Here is a tiny trained network, its code and every weight. The questions are about switching its units off for an input and a target symbol, where a switched-off unit gives its printed mean instead of its output.

import numpy as np


def w(rows, s, z=0):
    codes = np.array(rows[::2]) - 128.0
    scale = np.full(codes.shape[1], s)
    scale[-1] = z or s
    return codes * scale


def f(y):
    return np.maximum(y, 0)


def softmax(a):
    e = np.exp(a - a.max(-1, keepdims=True))
    return e / e.sum(-1, keepdims=True)


def log_softmax(a):
    a = a - a.max(-1, keepdims=True)
    return a - np.log(np.exp(a).sum(-1, keepdims=True))


def net(x, mask):
    ids = ['ΘΛΣΦβγδμξτ'.index(c) for c in x.split()]
    T = len(ids)
    res = E[ids] + P[:T]
    u = 0
    for l in range(3):
        r = res
        for j in range(2):
            rows = slice(2 * j, 2 * j + 2)
            q, k, v = (r @ M[l][rows].T for M in (Q, K, V))
            z = softmax(np.where(np.tri(T) > 0, q @ k.T / 2**0.5, -1e9)) @ v
            o = O[l][rows]
            res = res + np.where(mask[u + j], z, o[:, -1]) @ o[:, :-1]
        u += 2
        y = f(res @ A[l][:, :-1].T + A[l][:, -1])
        res = res + np.where(mask[u : u + 8], y, B[l][:, -1]) @ B[l][:, :-1]
        u += 8
    return log_softmax(res[-1] @ U[:, :-1].T + U[:, -1])


Q, K, V, O, A, B = {}, {}, {}, {}, {}, {}
E = w([
[74,155,110,161],'Θ',
[69,140,69,180],'Λ',
[100,134,170,78],'Σ',
[113,146,175,97],'Φ',
[9,120,147,172],'β',
[48,153,179,176],'γ',
[23,122,112,179],'δ',
[128,110,27,113],'μ',
[77,144,131,157],'ξ',
[135,142,110,38],'τ',
],0.013)
P = w([
[165,141,134,137],'0',
[206,67,172,143],'1',
[133,157,128,123],'2',
[206,56,163,141],'3',
[100,176,119,106],'4',
[197,36,160,129],'5',
[71,192,110,82],'6',
[191,16,150,101],'7',
[44,215,95,51],'8',
[197,10,152,84],'9',
[58,196,100,74],'10',
],0.011)
Q[0] = w([
[254,173,164,183],'L0H0',
[78,138,143,55],'L0H0',
[135,116,143,126],'L0H1',
[109,126,122,105],'L0H1',
],0.059)
K[0] = w([
[83,182,253,20],'L0H0',
[136,30,120,154],'L0H0',
[131,146,117,155],'L0H1',
[135,104,86,73],'L0H1',
],0.04)
V[0] = w([
[116,175,176,174],'L0H0',
[112,251,176,169],'L0H0',
[175,99,53,116],'L0H1',
[78,180,168,177],'L0H1',
],0.0023)
O[0] = w([
[79,91,108,216,83],'L0H0',
[126,120,122,253,1],'L0H0',
[161,119,80,85,176],'L0H1',
[93,157,181,144,69],'L0H1',
],0.002,0.00064)
A[0] = w([
[143,251,153,165,70],'L0N0',
[168,63,142,151,112],'L0N1',
[131,130,117,163,3],'L0N2',
[132,65,183,155,36],'L0N3',
[159,145,126,143,76],'L0N4',
[176,83,117,176,17],'L0N5',
[179,154,129,160,34],'L0N6',
[175,159,142,152,46],'L0N7',
],0.012,0.0059)
B[0] = w([
[65,6,101,125,200],'L0N0',
[172,67,141,142,254],'L0N1',
[158,149,123,133,128],'L0N2',
[149,113,18,126,175],'L0N3',
[104,114,144,132,128],'L0N4',
[138,90,160,121,149],'L0N5',
[50,83,119,78,128],'L0N6',
[140,114,168,136,128],'L0N7',
],0.015,0.0024)
Q[1] = w([
[20,169,104,69],'L1H0',
[24,250,62,61],'L1H0',
[1,92,64,100],'L1H1',
[198,134,90,155],'L1H1',
],0.037)
K[1] = w([
[152,149,133,36],'L1H0',
[212,130,149,3],'L1H0',
[115,234,100,209],'L1H1',
[109,98,106,86],'L1H1',
],0.046)
V[1] = w([
[137,128,139,80],'L1H0',
[162,123,144,9],'L1H0',
[130,106,135,120],'L1H1',
[129,131,132,129],'L1H1',
],0.016)
O[1] = w([
[82,122,99,91,175],'L1H0',
[2,119,64,23,253],'L1H0',
[104,100,119,140,176],'L1H1',
[127,130,125,127,52],'L1H1',
],0.0075,0.00066)
A[1] = w([
[79,175,119,104,86],'L1N0',
[74,234,189,153,92],'L1N1',
[181,209,11,126,1],'L1N2',
[184,198,100,90,111],'L1N3',
[208,180,104,53,93],'L1N4',
[112,201,48,192,136],'L1N5',
[174,68,75,136,36],'L1N6',
[192,246,65,85,136],'L1N7',
],0.011,0.0085)
B[1] = w([
[101,123,123,101,254],'L1N0',
[158,144,213,68,137],'L1N1',
[186,37,142,11,133],'L1N2',
[102,128,130,182,136],'L1N3',
[85,98,96,215,149],'L1N4',
[213,245,74,91,176],'L1N5',
[151,117,166,91,184],'L1N6',
[80,6,87,149,153],'L1N7',
],0.016,0.0094)
Q[2] = w([
[180,91,188,230],'L2H0',
[178,127,84,186],'L2H0',
[167,90,255,172],'L2H1',
[104,126,153,140],'L2H1',
],0.047)
K[2] = w([
[15,209,190,199],'L2H0',
[83,221,176,99],'L2H0',
[4,163,70,9],'L2H1',
[92,111,110,125],'L2H1',
],0.038)
V[2] = w([
[158,108,142,68],'L2H0',
[158,89,110,108],'L2H0',
[191,144,2,120],'L2H1',
[130,195,152,111],'L2H1',
],0.021)
O[2] = w([
[167,120,152,138,204],'L2H0',
[153,107,122,109,200],'L2H0',
[93,127,143,8,246],'L2H1',
[118,135,189,136,58],'L2H1',
],0.015,0.011)
A[2] = w([
[23,80,189,148,109],'L2N0',
[53,124,222,183,236],'L2N1',
[121,226,156,89,82],'L2N2',
[101,254,219,115,1],'L2N3',
[101,69,115,86,18],'L2N4',
[51,161,61,164,107],'L2N5',
[85,145,242,120,221],'L2N6',
[95,21,165,171,132],'L2N7',
],0.011,0.0052)
B[2] = w([
[184,98,82,137,187],'L2N0',
[125,90,219,96,166],'L2N1',
[85,158,134,197,209],'L2N2',
[248,122,124,90,203],'L2N3',
[153,202,130,170,253],'L2N4',
[96,149,199,128,201],'L2N5',
[47,67,89,220,245],'L2N6',
[92,214,139,63,177],'L2N7',
],0.015,0.022)
U = w([
[90,38,212,18,153],'Θ',
[213,82,119,31,223],'Λ',
[72,152,252,132,16],'Σ',
[124,108,190,50,195],'Φ',
[186,141,227,86,104],'β',
[198,248,136,225,1],'γ',
[80,91,138,167,107],'δ',
[93,76,179,19,227],'μ',
[178,136,198,111,104],'ξ',
[19,169,159,73,136],'τ',
],0.004,0.0086)

Each question gives the input, a string of symbols that net reads in full, and the target symbol t.
The units are the heads (2 rows each of Q, K, V and O) and the neurons (one row each of A and B). Each row of codes is followed by its name. A weight is (code - 128) times the scale printed after its matrix; where a second scale follows, it is the last column's (O, A, B and U).
mask holds one flag per unit, layer by layer, with each layer's heads first. A switched-off unit (its flag False) gives its mean, the last column of its rows in O or B, instead of its output. The means were averaged over made-up inputs and are rounded, as every weight is.
A unit's drop is (log p(t) with every unit on - log p(t) with that unit switched off) / (log p(t) with every unit on - log p(t) with every unit switched off).
k most important neurons: the k neurons with the biggest drops, biggest first
top k neurons in layer l: the k neurons of layer l with the biggest drops, biggest first
heads that matter: for each layer, one digit per head in row order, 1 if its drop is at least 0.15 and else 0, layers parted by /
input τ γ τ τ τ Λ Λ Σ, target δ: 2 most important neurons => (L2N6; L1N5)
input Σ τ δ, target τ: 4 most important neurons => (L2N3; L0N0; L1N6; L1N0)
input τ τ Λ Λ τ Φ, target Λ: heads that matter => 00 / 10 / 01
input Λ τ Λ δ, target δ: heads that matter => 00 / 00 / 01
input Λ τ δ, target τ: 3 most important neurons => (L2N3; L0N0; L1N4)
input Λ β δ ξ, target Θ: 4 most important neurons => (L1N5; L2N1; L2N4; L2N6)
input Λ γ Λ Λ μ μ, target τ: heads that matter => 00 / 00 / 11
input Λ Λ Λ β ξ Λ Σ Λ, target β: heads that matter => 00 / 10 / 01
input β τ τ γ μ γ, target τ: 2 most important neurons => (L1N5; L1N7)
input Λ Θ τ Φ γ Λ μ γ δ, target Λ: top 3 neurons in layer 1 => (L1N2; L1N7; L1N5)
input τ Σ Λ γ Λ Λ γ γ, target γ: 3 most important neurons => (L0N0; L0N3; L1N5)
input γ γ τ γ, target Λ: 4 most important neurons => (L2N6; L2N4; L2N2; L1N7)
input Λ τ ξ, target τ: 3 most important neurons => (L2N3; L1N4; L0N0)
input Λ τ μ Φ, target τ: 2 most important neurons => (L1N5; L1N7)
input Λ μ μ Λ Θ, target Λ: top neuron in layer 0 => (L0N1)
input γ γ Λ ξ Λ Λ τ γ γ τ, target γ: 3 most important neurons => (L0N0; L1N5; L1N0)
input τ Σ Λ τ Λ Φ Λ γ β Λ, target Σ: top 2 neurons in layer 0 => (L0N3; L0N1)
input γ γ τ Θ τ Λ, target Λ: 2 most important neurons => (L2N6; L1N7)
input β μ Φ Λ Λ δ, target δ: top neuron in layer 2 => (L2N6)
input Λ τ γ Λ Φ μ Λ Θ Λ, target Λ: 4 most important neurons => (L1N6; L2N6; L0N1; L2N2)
input γ Λ δ μ, target Θ: 4 most important neurons => (L1N5; L2N1; L2N4; L1N1)
input Λ τ δ τ Λ δ Λ Λ δ β, target Θ: heads that matter => 00 / 00 / 01
input τ β Λ Φ γ Λ γ ξ, target γ: top 2 neurons in layer 1 => (L1N5; L1N0)
input Σ τ μ, target Λ: top 3 neurons in layer 2 => (L2N6; L2N2; L2N5)
input μ Λ τ Λ Λ β δ Λ τ, target τ: top 4 neurons in layer 2 => (L2N7; L2N3; L2N4; L2N5)
input Σ Λ τ Λ γ Λ Λ τ δ τ, target Θ: top 4 neurons in layer 2 => (L2N1; L2N4; L2N6; L2N2)
